Here is a tiny trained network, its code and every weight. The questions are about switching its units off for an input and a class, where a switched-off unit gives its printed mean instead of its output.

import numpy as np


def w(rows, s, z=0):
    codes = np.array(rows[::2]) - 128.0
    scale = np.full(codes.shape[1], s)
    scale[-1] = z or s
    return codes * scale


def f(y):
    return np.maximum(y, 0)


def log_softmax(a):
    a = a - a.max(-1, keepdims=True)
    return a - np.log(np.exp(a).sum(-1, keepdims=True))


def net(x, mask):
    res = np.array(x, float).reshape(1, 8) / 4 @ E
    y = f(res @ A[0][:, :-1].T + A[0][:, -1])
    res = res + np.where(mask, y, B[0][:, -1]) @ B[0][:, :-1]
    return log_softmax(res[-1] @ U[:, :-1].T + U[:, -1])


A, B = {}, {}
E = w([
[204,223,125,154],'x0',
[125,131,127,125],'x1',
[129,127,132,130],'x2',
[25,184,200,206],'x3',
[140,117,143,146],'x4',
[128,127,133,132],'x5',
[92,121,9,254],'x6',
[136,123,135,137],'x7',
],0.0081)
A[0] = w([
[155,119,104,60,76],'n1',
[177,143,133,151,120],'n2',
[122,149,81,133,105],'n3',
[98,23,137,109,126],'n4',
[135,83,84,99,92],'n5',
[51,188,145,128,134],'n6',
[192,187,153,138,129],'n7',
[101,163,175,114,111],'n8',
[155,225,126,104,75],'n9',
[78,155,190,147,45],'n10',
[160,163,108,136,60],'n11',
[170,108,184,112,197],'n12',
[114,54,168,122,43],'n13',
[175,144,130,155,251],'n14',
[126,168,219,6,127],'n15',
[203,68,78,92,65],'n16',
],0.014,0.0033)
B[0] = w([
[177,75,253,184,178],'n1',
[131,219,138,48,157],'n2',
[111,133,76,146,162],'n3',
[45,217,228,122,195],'n4',
[158,149,107,120,178],'n5',
[216,64,195,151,186],'n6',
[97,179,125,66,177],'n7',
[176,85,98,150,167],'n8',
[104,176,202,105,169],'n9',
[202,95,213,105,176],'n10',
[104,159,144,99,153],'n11',
[105,171,52,198,181],'n12',
[101,128,191,103,163],'n13',
[49,94,123,110,179],'n14',
[77,108,22,213,245],'n15',
[172,71,169,137,215],'n16',
],0.0074,0.012)
U = w([
[119,94,123,150,254],'0',
[97,86,53,233,113],'1',
[254,63,175,157,70],'2',
[12,155,187,44,48],'3',
],0.0097,0.0078)

Each question gives the input, the list of numbers given to net, and the class t.
The units are the neurons (one row each of A and B). Each row of codes is followed by its name. A weight is (code - 128) times the scale printed after its matrix; where a second scale follows, it is the last column's (A, B and U).
mask holds one flag per neuron, in row order. A switched-off neuron (its flag False) gives its mean, the last column of its row in B, instead of its output. The means were averaged over made-up inputs and are rounded, as every weight is.
A unit's drop is (log p(t) with every unit on - log p(t) with that unit switched off) / (log p(t) with every unit on - log p(t) with every unit switched off).
The circuit of an input: a set's keep is (log p(t) with only the set's units on - log p(t) with every unit switched off) / (log p(t) with every unit on - log p(t) with every unit switched off). Starting from the 12 units with the biggest drops (on a tie, the unit counted first), units are removed one at a time, each time the one whose removal leaves the highest keep (on an exact tie, the one counted first), for as long as the keep stays at least 0.8.
units of the circuit, in order: the units of the circuit, biggest drop first
k most important neurons: the k neurons with the biggest drops, biggest first
drop of u: that unit's drop, to one decimal
input [6,1,-2,8,6,2,-1,-5], class 2: units of the circuit, in order -> [n6]
input [-3,0,-4,-7,-1,-3,1,-6], class 2: units of the circuit, in order -> [n16 n1]
input [3,-4,-4,-3,0,-2,-3,0], class 1: units of the circuit, in order -> [n15 n12]
input [-6,-5,-5,5,6,-8,8,-8], class 0: 3 most important neurons -> [n15 n12 n6]
input [-5,0,8,8,-8,8,1,4], class 2: units of the circuit, in order -> [n6 n10]
input [5,4,-6,0,5,4,-5,4], class 1: 3 most important neurons -> [n15 n12 n4]
input [4,-4,-1,-3,-3,-2,-2,1], class 3: units of the circuit, in order -> [n7 n6]
input [-4,-4,-4,4,6,-6,-2,-1], class 2: units of the circuit, in order -> [n10 n6]
input [-6,-1,-4,8,7,-5,5,2], class 2: units of the circuit, in order -> [n6 n10]
input [-7,-6,8,-2,3,3,-3,3], class 3: 2 most important neurons -> [n4 n13]
input [8,3,-3,-3,-6,-5,-6,-2], class 3: 2 most important neurons -> [n9 n7]
input [-8,-1,2,-1,3,-8,7,-6], class 3: 2 most important neurons -> [n4 n15]
input [-1,-4,7,7,-3,-6,6,-5], class 2: units of the circuit, in order -> [n6 n15]
input [-6,-1,-4,-3,5,-6,0,1], class 3: units of the circuit, in order -> [n4]
input [-1,-1,1,6,8,-8,5,2], class 2: units of the circuit, in order -> [n15 n6]
input [8,2,7,7,-5,-5,8,8], class 0: 3 most important neurons -> [n15 n6 n4]
input [-6,-5,4,7,-4,3,-6,-1], class 2: 3 most important neurons -> [n10 n6 n8]
input [5,-4,-2,-7,6,8,-6,7], class 0: 3 most important neurons -> [n15 n12 n7]
input [8,2,6,-1,-8,-6,-8,5], class 1: 4 most important neurons -> [n15 n12 n4 n8]
input [3,6,1,0,-2,7,-6,-4], class 1: units of the circuit, in order -> [n15]
input [-1,-1,0,2,-6,3,-8,-7], class 1: drop of n15 -> 0.7
input [4,-5,4,-2,-3,4,2,-2], class 3: drop of n12 -> 0.1
input [8,-7,-7,-1,-6,4,-4,6], class 3: drop of n2 -> 0.1
input [-4,6,-3,7,3,3,2,6], class 2: drop of n6 -> 0.2
